[-82  51 -12 -59 -76 -47 -47 -58   6   8 -23   8   4 -11  -8  34   0  74
   3 -32 -10  22  16  14 -28  37  -3   8  45 -27  18  29  21 -83 -14 -12
 -51 -33  17]
q66
[-18 -50  15  15 -34  14 -50  -8 -74  45  41  69  27 -33  15   1  58 -25
   1   4   3  10 -41  29 -50  26  36  44   9 -55  14  15 -47   1 -78 -46
 -68  52  27]
q766
[-27  17   6  19 -49  14   0 -18   6 -26   0   2  28  19   9 -36  42  18
  51 -48  42 -11  18  -6  17 -29 -15   4  54  -1 -12  20 -18   5 -52   9
 -39  52 -17]
q227
[-17 -60  10  28 -15  16 -51 -12 -43  58  22  96  30 -51  14  -3  52  -6
  12   5 -11   5 -55  52 -39  18  34  33  12 -33  22  24 -40 -12 -82 -49
 -67  87  34]
q32
[-17 -52  13  30 -27  33 -42 -15 -61  67  17  90   9 -58   4   1  47  -8
  -8  23  -9  12 -63  40 -29  30  41  45  34 -40   4  21 -47  -2 -87 -43
 -69  68  38]
q595
[-12  29  -3  13 -40   3   0  -9  12 -37  -5 -13  21  29   6 -41  45  12
  44 -51  58 -14  21  -9   1 -21  16  -7  51   9 -35  19  -7   8 -24   5
 -26  54 -28]
q227
[ -8 -44  26  22 -18  17 -46   2 -50  54  13  82  11 -51   4  -1  79 -17
   1   7 -23   2 -52  13 -44  27  33  38   5 -26  -6  13 -65  10 -56 -24
 -61  64  32]
q30
[-67  46  -6 -58 -55 -43 -46 -33   4 -16 -33   3  14 -32  -6  27  17  56
  15 -33 -10   6  30 -14 -35  76  -1   5  18 -11  14  31  -5 -75 -30  -3
 -47 -18  32]
q30
[ 40  49  39 -13 -34  -1 -34  18 -29  59 -85 -13   8   8  32  12  78 -11
  42   0  37 -16  29  25   5  -9  22  22  27 -35  -7   0  25  -4  39   7
 -52 -81 -23]
q776
[-61  44 -11 -49 -59 -44 -23 -29   9   1 -28   9  14 -35   2  33   6  67
   7 -26 -27   2  29 -38 -11  61 -28   7  26 -16   6  19 -13 -98 -13   3
 -42 -21  27]
q30
[ 43  35  43  -4 -46  13 -14  32 -15  54 -75  -6  23   2  12   4  97 -25
  48 -17  40  -5  17  46   6  -8   4  11  46 -50 -25  -4   7  33  41   7
 -49 -83  -7]
q296
[-31  44   7   3 -40  13 -29 -23   1 -27 -13  20  12  19   0 -30  44  14
  38 -46  37 -15   9 -23   8  -4  37 -22  64   7 -22  21 -19   1 -19  -1
 -23  60 -40]
q906
[ 11  29  38  -9 -39   4 -41   9 -40  48 -57  -7  -2  10  32  20  88 -17
  40 -11  28 -29   9  23 -10 -17  35  32  16 -62  -1  -1  35   5  13 -13
 -36 -76 -19]
q776
[-23 -49  12  28  -9  17 -53 -13 -47  63  21  95  24 -41   4   1  60 -12
   2   4  -5   7 -59  48 -45  16  46  29   9 -32  18  26 -41  -5 -74 -40
 -69  86  31]
q32
[-30 -46  23  25 -11  28 -67 -26 -62  48  46  79  15 -57  21  13  65 -11
  -6 -13 -11  24 -47  34 -52   9  52  36  -3 -34  15  29 -40  28 -73 -21
 -53  39   5]
q906
[-71  62 -20 -44 -52 -60 -40 -45 -10   4 -28   3  -9 -26  -2  32  26  63
  20 -48 -10  10  24 -23 -44  64   5  22  29 -16  14  28   9 -96 -47   4
 -50 -42  13]
q776
[-86  58 -14 -54 -49 -42 -14 -41   2   1  -3   7  17 -12 -20  47   7  64
   6 -49  -4  20   8   3 -22  51 -10   3  39 -29  21  20  14 -77 -26  -9
 -38 -24  20]
q296
[-64  50 -17 -56 -41 -43 -46 -43  -6 -18 -20 -22  13 -34   3  31   2  58
  18 -56  -1  17  16 -10 -32  49 -25   6   3 -21  20  25  -1 -75 -27   0
 -53 -31  34]
q227
[-54  38 -15 -60 -56 -35 -41 -51   1 -10 -17  -2  13 -31  11  19   2  73
  27 -37 -17  33  28 -15 -29  44  -9   7  13 -20  14  19 -14 -67 -15   3
 -47 -30  15]
q227
[-16  34  -4  10 -32 -18  -2  -8   3 -18   6 -10 -27  37  -4 -26  37  28
  44 -57  39 -31  13  -9 -13 -11  12   8  49   8 -28  16  28 -29 -45   5
 -17  46 -53]
q776
[ 25  23  34 -11 -43   7   0  31 -27  39 -51   4  25   8   6  16  99 -29
  39 -21  42 -12   6  44  -2  -7  36  12  24 -57 -16  -3  18  29  36 -15
 -34 -68 -20]
q296
[-25 -51  21  27 -30  30 -41 -15 -80  50  45  79   3 -55  23   3  77 -18
   5  -6  11  20 -60  38 -34  37  40  44   4 -36  35  15 -52  36 -87 -21
 -67  58  13]
q595
[ 21  30  37 -19 -29  29 -26  17 -27  49 -72   6  22  10  21  16  80 -31
  40  -8  33 -28  16  31  -2 -25  36  25  24 -55 -11  -7  20  18  32 -21
 -49 -71 -22]
q836
[ 32  24  43 -17 -39  19 -40  25 -21  46 -72   9  18  -5  19  18  89 -29
  36  -6  24 -40  12  17  -5  -1  17  24  12 -45 -14  -8  15  12  39 -11
 -51 -50  -3]
q30
[ -7 -38  37  17 -27  14 -62 -13 -63  59   7  87  -6 -41   3  -4  85 -23
  -4  -8 -22  17 -49  15 -41   5  32  33  19 -38  -1  17 -52   1 -50 -28
 -68  42  25]
q66
[-36 -51  27  23 -30  18 -29   3 -65  56  58  82   8 -45   4  10  87 -19
  17 -27  -4  27 -64  40 -44  22  25  29  11 -44  13  14 -37  37 -84 -20
 -55  45  24]
q296
[-29  11   2  11 -25  10 -23 -16  17 -23  -6  39  15  32  -4 -26  61   7
  51 -44  38 -28   8  -3  -4 -13  40  -2  27  17  -2   7   9 -15 -40 -14
 -30  72 -34]
q32
[-69  48 -22 -55 -33 -35  -5 -32  -4  -6 -13   8   5 -21  -8  34 -10  61
   4 -48  -4  10  35 -24 -22  44   1   7  25 -27   7  21   7 -98 -23  -9
 -41 -38   4]
q836
[ -73   42   -4  -52  -53  -48  -43  -38   -7   -1  -22    3   -5  -30
   -2   30    2   66   -4  -42  -22   21   31  -16  -17   35  -25   -6
   30  -33   11   29    7 -114  -28   -8  -50  -31   29]
q66
[-42  16   9   1 -40   4 -28  -8   3 -31  -3  24  20  32   4 -36  55  10
  47 -38  42 -21   5   2   7   1  23 -28  46  11   9  12  -4  -5 -36  -9
 -26  92 -21]
q32
[ -9 -49  19  24 -27  26 -56 -15 -58  64  27  75  33 -41   5   0  44 -22
   9  18 -11  14 -50  32 -37  18  23  46  18 -44   3  16 -49   4 -80 -33
 -67  46  35]
q766
[-19 -48  16  31 -21   3 -46 -14 -74  56  29  81  -5 -44  23   4  71 -14
  -5  -4 -18   3 -49  12 -47  19  38  57  18 -49   9  18 -36 -11 -86 -41
 -55  49  22]
q776
[-75  44 -14 -48 -64 -38 -30 -48  12   3 -24  18  18 -20  -8  36  12  66
   6 -24 -25   0  22 -13 -21  54 -14  27  36 -21  10  23   2 -79 -27  -6
 -51 -13  17]
q30
[ 27  27  35  -7 -47  11 -11  37 -21  43 -77  -7  23   5   9   2  98 -27
  35  -9  42  -2  11  38  12  -2  22   2  39 -61 -28   1  -6  26  43   2
 -40 -73  -3]
q296
[-34  30  21   2 -50   1 -30 -18  -6 -21 -11  22  -1  30   4 -40  53   9
  40 -46  33 -21  10  -8  12 -21   3 -22  78  -1 -19   9   1  -6 -29 -14
 -31  66 -22]
q66
[-32   7   6  21 -55   8  -1  -9  15 -24   7  24  19  31  14 -36  55  33
  50 -44  57 -19  27   6  10 -16   1  -4  53  11  14  16  -9 -16 -41   2
 -35  53 -29]
q32
[-76  42 -18 -49 -57 -43 -33 -54  14   1 -29   9  21 -13  -4  36   9  76
   9 -23 -14  14  17   6 -20  48  -6   9  25 -19  33  30   2 -95 -16 -10
 -41 -18  16]
q32
[ 41  39  47 -15 -50  13 -20  39 -17  65 -87  -4  22  -6  20  14  89 -12
  51   7  28 -30  21  24   9  -9  11   9  21 -46 -21   0  -2   9  52   8
 -55 -72 -10]
q30
[ -6 -42  15  19 -31  23 -38  -8 -59  41  24  65  29 -28  -6  -5  66 -33
   7   4   5  14 -47  23 -43  29  49  46  12 -37   5  19 -65  13 -62 -24
 -66  42  19]
q766
[ 41  47  53 -21 -53   4 -42  27 -29  62 -91  -5   8   5  24   1  90 -15
  36  -1  34  -5  42  39   0 -24  23   0  39 -52 -15   2   9   3  54   7
 -65 -91  -9]
q66
[-69  46 -22 -52 -55 -42 -24 -52  -3  -4 -15 -12  25 -32   0  32  -6  66
   4 -36 -22  21   7 -10 -16  42 -36   6  29 -32  17  26 -14 -74 -17   1
 -45 -14  27]
q227
[-40  28   9  24 -58  13   3 -20  -2  -8   0  27   8  30  18 -29  61  21
  55 -35  50 -11  15 -17  12  -8  26  15  70  13   2  18  -4  -6 -61  -2
 -32  47 -27]
q776
[-19 -46  26  25 -20  25 -26   2 -52  60  37  91  13 -48 -10   4  72 -14
  18 -15 -10  19 -71  36 -38  17  34  29  29 -41  -4  16 -50   6 -79 -40
 -55  63  36]
q296
[-29  25  15   4 -49  13 -10  -3  11 -20 -12  21  13  24  -3 -30  50  12
  53 -33  32 -32   4 -23  18  -1   8 -14  52   8 -20  16 -13   0 -34  -6
 -26  82 -23]
q30
[ -69   40  -18  -47  -55  -45  -21  -40   -6  -14  -22  -10   39  -19
    3   32    2   58   13  -27   -1   18   44  -30  -11   52  -21    9
   19  -24   12   22  -10 -105  -27   -5  -46  -57   13]
q766
[-19  14   3  27 -46  -2   4 -18  22 -23 -10  33  24  36   4 -40  55  26
  49 -35  47 -24  30  -4   8 -20  13   0  55  12   2  17 -17 -14 -36  -4
 -32  53 -39]
q32
[ -6 -48  24  21 -26  13 -63  -9 -57  75   4  94  -1 -48   4 -14  63  -6
   0  13 -28  22 -44  43 -43   0  33  29  30 -36 -15  22 -50 -10 -67 -34
 -72  60  28]
q66
[ 23  31  23  -2 -29   1 -23  30 -41  62 -58 -13  12  10  37  22  80 -22
  28   3  49 -14  23  57  -7 -12  35  25   8 -48  -7   0  57  15  16  -4
 -48 -77 -15]
q776
[-21  24  10  13 -32   1  -1  -5  11 -22   0  31   6  30 -15 -26  75   3
  50 -65  43 -11   2 -18   3  -7  12  -9  50  10 -31   5   0   3 -34  -9
 -24  53 -38]
q296
[ 26  44  30 -14 -54  20 -43  14 -17  41 -75 -14  17   0  23   1  77  -7
  24   4  36   3  25  33   1  -8  58   6  32 -59 -20  12 -20  26  61  21
 -44 -88 -23]
q906
[-20  24   9   4 -27  16 -20 -14   2 -21 -14   9  16  22  -5 -27  57   2
  56 -54  35 -16   1 -13  -1 -24   4  -8  33  14 -26  13   3   8 -37  -4
 -40  61 -23]
q227
[ 41  31  42 -13 -52   8 -27  32  -6  54 -87  -1  25   4  19  10  80 -20
  46   1  41 -27  29  21  11  -8  13   7  19 -45 -13   7   4  25  53  13
 -59 -68 -20]
q30
[-41  13  13  16 -46   5 -12  -9   2 -21   3  34   4  37 -16 -29  80   3
  54 -63  35 -20   0 -12   6 -16   1  -1  56   9 -32  -1   6  16 -51   1
 -24  42 -39]
q296
[ -87   52  -20  -51  -49  -58  -49  -43   -5   -2  -27    0   -4  -25
    0   33   19   72   20  -44  -14   12   27  -14  -42   58    1   11
   21  -21   22   25   19 -103  -52   -3  -49  -43   23]
q776
[ 35  23  24  -7 -61   7 -34  30 -13  44 -82   1  23   8  21  -6 105  -8
  43   3  47 -17  15  45  -3  -3  37  10  16 -52  -3   2 -11   4  51   3
 -44 -57 -13]
q32
[ 16  32  36  -6 -48  15 -15  29 -25  39 -65  -7  25   0  16   3  98 -25
  43 -18  41  -4  13  39  14  -1  23   7  37 -69 -14  -4 -15  31  30  14
 -43 -80  -2]
q296
[ 40  35  35 -18 -40  16 -35  26 -25  43 -89 -34  25   2  28   2  75 -19
  47  -7  40  -5  23  37  15 -23  -7   3  13 -51 -18   1   2  29  51  18
 -62 -81  -4]
q227
[ -9 -50  12  21 -24  18 -45  -6 -70  44  30  66  13 -51  22   0  67 -24
  -4 -14  -2  17 -53  16 -42  12  20  42  -2 -57   6  16 -55  22 -56 -29
 -65  46  39]
q227
[ 29  38  31 -10 -48  21 -40  15 -21  40 -76 -12  17  -5  20   1  77 -13
  33   1  32  -5  22  38   0 -10  59  13  25 -57 -20  17 -26  23  41  17
 -48 -76 -27]
q906
[-35  32  20  -1 -51  -1 -32 -19 -12 -22 -14  16  -6  33   6 -44  66  15
  45 -47  36 -17  16  -2   4 -20  18 -19  75   7 -33  12   1  -6 -29 -11
 -32  65 -39]
q66
[-81  55 -22 -51 -41 -36 -18 -33  -2   5 -34  11  21 -17   3  39   6  59
   6 -34  -2  10  34 -29 -16  35  -1   0  23 -19   7  20   6 -96 -19 -12
 -43 -41   4]
q836
[ 28  37  28  -7 -38   7 -44  24 -33  47 -68 -14  27   7  23  18  74 -20
   9   6  55   2  32  59 -12 -15  42   3  -4 -53  -4  22  21  33  42   4
 -45 -84 -26]
q906
[ 22   7  38 -10 -38  14 -34  20 -23  34 -70   3  28  10  24  13  96 -22
  37  -3  38 -26  18  52  -6 -15  22  18   2 -45  17  -2  23  12  35 -17
 -46 -69 -10]
q32
[-36  21  14  12 -71  20 -13 -14  -9 -25  17  -1  17  43   1 -35  51  12
  54 -39  66 -10  17   0  -2  -2  15  12  66  -4 -10  21 -16  -3 -61  -1
 -46  44 -21]
q766
[ 37  25  39 -12 -58   6 -33  49 -25  61 -62 -11  28   6  24  11  78 -21
  40  13  36 -37  21  62  -9  -9  10  16  18 -43 -10  -1  31  31  25   4
 -49 -50  -4]
q30
[-12 -64  28  23 -39  27 -44  -1 -52  53  40  88   0 -57  15   1  79 -17
  29 -11 -18   8 -56  17 -37  31  21  48  -9 -34   7  17 -50  29 -79 -19
 -59  53  22]
q30
[ 27  31  38 -14 -34  30 -14  20 -28  47 -61  -2  18  18  22  13  83 -22
  42  -6  43 -23  17  44  -6 -30  44  32  25 -51 -19  -2  29  15  27 -27
 -44 -67 -28]
q836
[ 37  27  30  -2 -54  29 -38  24 -28  33 -88 -25  10  -1  27  -6  90 -27
  27   7  55 -20  16  41   5   9  45  27  31 -54 -11   2 -13  21  30   8
 -48 -62  -9]
q595
[ 28  26  36  -2 -41   1 -26  17 -35  52 -57  -5   2   7  28  17  91 -10
  42  -8  36 -24   8  35  -9 -17  32  39  17 -55  -8   0  31  -3  16 -17
 -41 -82 -18]
q776
[  43   46   34  -10  -43   15  -39    9   -7   46  -86  -12   23   -4
   24   11   68   -5   30   -1   40    2   38   35    0  -12   34   10
   23  -45  -13   18    0   15   56    9  -53 -101  -25]
q906
[-84  49 -25 -52 -56 -45 -27 -54  13   0 -25  15  33 -11  -4  40  10  69
   9 -24  -8  12  18  12 -25  52   8   8  23 -18  45  25   7 -85 -16 -14
 -45 -14  16]
q32
[-75  51 -18 -55 -47 -30  -8 -29   3  -1 -17  11  13 -16  -8  34  -2  64
  10 -37  -6   9  28 -30 -19  38   5   0  31 -19   8  18   7 -99 -19 -10
 -33 -33   8]
q836
[-21 -40  13  21 -18   9 -44  -5 -48  53  25  86  13 -36   9   0  84   0
  12  -1  -8  11 -52  42 -56  17  46  29  -5 -30  25  11 -50  -7 -64 -37
 -60  63  26]
q32
[-32 -57  25  23 -27  10 -44  -7 -70  47  35  84  14 -53  13   3  81 -18
  -6 -21 -10  13 -52  26 -37  23  14  41  38 -56  -1   8 -50  11 -67 -37
 -57  35  33]
q296
[-37  13   3  10 -38   4 -23 -12  13 -32  -9  28  16  26   1 -45  58  15
  55 -45  44 -26   6 -10  10  -3  25 -29  54  11  -9   6 -12   1 -26   5
 -20  68 -29]
q32
[-17  26   8   4 -21  14   3 -15   7 -14  -3  29   4  31  -5 -29  42   9
  55 -46  28 -17  15 -10  -1 -20  21   7  45  15 -23   8   1  -3 -45 -13
 -32  51 -52]
q836
